Each row has a name. Each question is about the rows just above it.

[102  90  99 138 103 151 167 148 181 176 145 102 130  87 120 121 141 169
  79 125 171 114 108  93  96  99  81 119 174 106 131] -> mog
[171 179  93 101 126 129 174 149 152 120 173 160 123  87 169 161 116 174
 105 125 136 153 124  86 125 178  96  79 119 149 173] -> givud
[172  88 121 178 116 155  84 101 159 133  77 131 119 176 113  97 111 107
 144 153 166  76 103 137 130 152 133 164 159 120 167] -> Nizo
[ 76 154 166 166  95  85 114  80  87 182 110 112 173 124 103  83 111  83
  83  87 131 157 132 134  83 169  92 132 118 155 123] -> femef
[ 99  77 165 101  87 155 116  78 138 103 117 132 151 138 133  75 114 170
 167 126  93 108 140 122 156 140 139 126 141 176  83] -> fiva
[173  74 172 151 137  77 135 142 119 167 173 117 140 140 182 165 173  83
  82  87 128 170 135  76 134 157 135  75  80 115  96] -> Dema
[139  90  85 135 146 179 163 178 174 153 123 136 127 155 101 121 127 114
 102 101 131 158 160 110 166 104  98 143 132 167  99] -> delad
[ 95 159 143 174 135 121  75  94 177  81 122 136 144 152 141 173 166  75
 134  94  95 152 107 116 137  82 115 165 174 134  90] -> Fug
[ 94 159 143 138 103 150 167 142 105 119 142 129 123 123 151 165 116 135
 142  94  94 153  83 140 156 154 101 118  76 137 109] -> Fov
[159 120 160 139 139  89 120  93 115 143  77 102 105 173 119 143 107 143
 155  85  96 162  92  75 139  91 120 150 148 120 157] -> dunis
[134 130 135 151 125  79  89  81 153 161  83 146  80 121  94  87 132 161
  96  91 135 107 107 104 182 177 138  89 140 157 163] -> Gigos
[144 124 130  77 106 176 155 124 136  99 127  88 170 122 135 163 104 145
 181 141 147 112  84 137  81  77  78 117 139 113 129] -> lep
Go on from [138 103 151 167] to the end of its row.
[148 181 176 145 102 130  87 120 121 141 169  79 125 171 114 108  93  96
  99  81 119 174 106 131]
After [122 136], its row goes on with
[144 152 141 173 166  75 134  94  95 152 107 116 137  82 115 165 174 134
  90]
Go on from [83 83 87] to the end of its row.
[131 157 132 134  83 169  92 132 118 155 123]
The rest of the row after [158 160 110]:
[166 104  98 143 132 167  99]
After [114  80], its row goes on with
[ 87 182 110 112 173 124 103  83 111  83  83  87 131 157 132 134  83 169
  92 132 118 155 123]
Go on from [ 94 159 143] to the end of its row.
[138 103 150 167 142 105 119 142 129 123 123 151 165 116 135 142  94  94
 153  83 140 156 154 101 118  76 137 109]
After [131 158], its row goes on with
[160 110 166 104  98 143 132 167  99]

[ 71 124 125 167  87  77 148 113 135  77 100 100 141 104  92 100 152  70
 147] : dunis
[126 108 121 133 177 175 106  81  77 116 120 181  91 152 150  99 137 145
 174] : Gigos
[141  84 154 142 179  86 153  80 117  77 100  99 141 104  92 100 152  70
 147] : femef
[ 71 124 125 132 177  77 148 113 135 147 149 169  73  87  92  99 136  79
 152] : lep
The rest of the row after [ 99 136]:
[ 79 152]
The rest of the row after [133 177]:
[175 106  81  77 116 120 181  91 152 150  99 137 145 174]
Go on from [100 100 141] to the end of its row.
[104  92 100 152  70 147]

[ 63 130  65 105 134] = delad
[ 62 129 139 106 153] = dunis
[ 62 129 139 105 134] = Nizo
After [ 62 129 139 106], its row goes on with
[153]
Go on from [ 63 130  65 105] to the end of its row.
[134]
The rest of the row after [ 63 130]:
[ 65 105 134]
After [130  65], its row goes on with
[105 134]
Whose row is [ 63 130  65 105 134]?
delad
After [ 62 129 139 105], its row goes on with
[134]
The rest of the row after [139 105]:
[134]

[148 125 142  85  90 159 107]  fiva
[109 112 135 142 149 154  76]  dunis
[123 136 159 107 101 143 126]  delad
[161 146 134 122 107 150 113]  Gigos
[153 128 134 123 107 138 148]  Fov
[107 120 135 141 149 105 173]  Dema
Go on from [134 123 107] to the end of its row.
[138 148]
Whose row is [109 112 135 142 149 154  76]?
dunis
Go on from [134 122 107] to the end of its row.
[150 113]
After [135 141 149], its row goes on with
[105 173]
The rest of the row after [125 142  85]:
[ 90 159 107]

[126 129 143 107 113 152 126 114 106 110 149  98 151 112 123  86 139 132] : femef
[150 124 141  95 127 126 116 163 148 138  98 106 138 149 107 141 117 131] : Gigos
[136 130 119 116 129 152 126 117 104  87 112 120 155 118 127  89 116 128] : delad
[111 131 154 123 116 122 129 118 127 150 176 110 119 151 126 160 102 114] : Dema
[138 121 110 127 133 114 130 147 151 150 103 150 109 150 126 160 102 114] : lep
[111 118 140 151  97 131 140 109 129 161 182 126 104 119 132 118 133 111] : Fov
[118 126 159 117 110 122 126 131 138 164 171 102 117 126 120 134 155 132] : Nizo
[151 121 111 127 133 130 125 150 141 123  81 139 131 149 120 137  90 116] : givud
[114 126 146 139 116 112 132 126 142 168 167 126 103 126 130 149 148 127] : Fug
After [121 111 127 133], its row goes on with
[130 125 150 141 123  81 139 131 149 120 137  90 116]
After [124 141], its row goes on with
[ 95 127 126 116 163 148 138  98 106 138 149 107 141 117 131]

[108 116 140 118 124  91] = femef
[139 103 157 120 124 130] = Fov
[108 117 140 118 111 178] = delad
The rest of the row after [140 118 124]:
[91]
The rest of the row after [117 140 118]:
[111 178]
Go on from [108 116 140 118 124] to the end of its row.
[91]
After [139 103 157 120 124], its row goes on with
[130]
After [108 117 140 118], its row goes on with
[111 178]
The rest of the row after [108 116]:
[140 118 124  91]

[129 128 129 142 131 120 115 100 110 125 122 103 129 149 134 144 124 127
 134 154 113 155 101 135 126 150 145 125 130 125 138 110 130 125 126 123
 130 150 117 120 134 125 136 140 126 133 113 114 141  91 147 120 123]  femef
[171 129 119 109 100 137 122 129 104 144 110 109 133 151 131 122 138 135
 143 136 116 135 111 135 123 167 136 164 141 125 117 143 107 102 125 144
 133 128 122 115 142 104 188 169 186 123 145 140 119 126 124 140 134]  delad
[125 124 140 124 130 123 120 128 111 137 134 131 130 133 134 133 145 132
 123 120 136 125 136 128 125 146 131 122 137 125 133 123 113 126 118 130
 131 123 144 130 142 120 124 121 125 108 116 150 124 125 121 105 119]  Nizo
[129 128 129 142 131 120 115 100 110 125 122 103 129 149 134 132 145 132
 134 154 113 155 101 135 126 150 145 125 130 125 138 110 130 125 126 123
 130 150 117 120 134 125 136 140 126 128 128 121 127 146 140 131 144]  dunis
Go on from [132 134 154] to the end of its row.
[113 155 101 135 126 150 145 125 130 125 138 110 130 125 126 123 130 150
 117 120 134 125 136 140 126 128 128 121 127 146 140 131 144]
Go on from [133 145 132] to the end of its row.
[123 120 136 125 136 128 125 146 131 122 137 125 133 123 113 126 118 130
 131 123 144 130 142 120 124 121 125 108 116 150 124 125 121 105 119]

[118 116 152 104 131 129 148 132 129 160 153 144 137 147 136 127 155 160] = Dema
[106 130 134 125 129  90 119 119 106 152 123 130 126 159 153  97 132 153] = Gigos
[109 154 150 149 142  71  88 180 117 161  81 152 179 126 142  75  89 136] = Nizo
[108 132 148 162 159 117 147 143 160  97 135 147 138 107 128 120 109 131] = femef
[103 126 162 150 145  92 109 153 118 130 112 163 151 189 163  99 131 183] = Fov
[145 155 123 121 121 116  84 140  92 171  92 152 178 126 142  75 113 108] = givud
The rest of the row after [147 143 160  97]:
[135 147 138 107 128 120 109 131]
Go on from [152 179 126 142  75] to the end of its row.
[ 89 136]
Go on from [126 159] to the end of its row.
[153  97 132 153]

[131 137 123 122 110] : fiva
[144 139 138 106 119] : Gigos
[164 187 157  87  97] : Dema
[126 124 131 125 122] : lep
[144 160 123 111  86] : Fov
[138 188 157  87 123] : dunis
[126 123 118 122 151] : delad
[103 105  98 161 146] : givud
[123 123 127 123 121] : femef
Go on from [138 106] to the end of its row.
[119]
Go on from [187 157  87] to the end of its row.
[97]

[154 137 132  97 123 145 132 123 142 109 129 124 130 136 125  95 119  86
 152 126 139 125 137 118 131 105 125]  givud
[154 137 132  97 123 145 132 123 142 109 129 124 129 136 135  99 112  80
 166 125 139 114 129 113 134 125 120]  Nizo
[154 137 132  97 123 144 132 123 142 109 129 124 129 136 135  99 112  80
 166 125 139 114 129 113 134 125 129]  fiva
The row with [154 137 132  97 123 145 132 123 142 109 129 124 129 136 135  99 112  80
 166 125 139 114 129 113 134 125 120] is
Nizo
The rest of the row after [ 95 119  86 152]:
[126 139 125 137 118 131 105 125]
Go on from [126 139 125 137] to the end of its row.
[118 131 105 125]

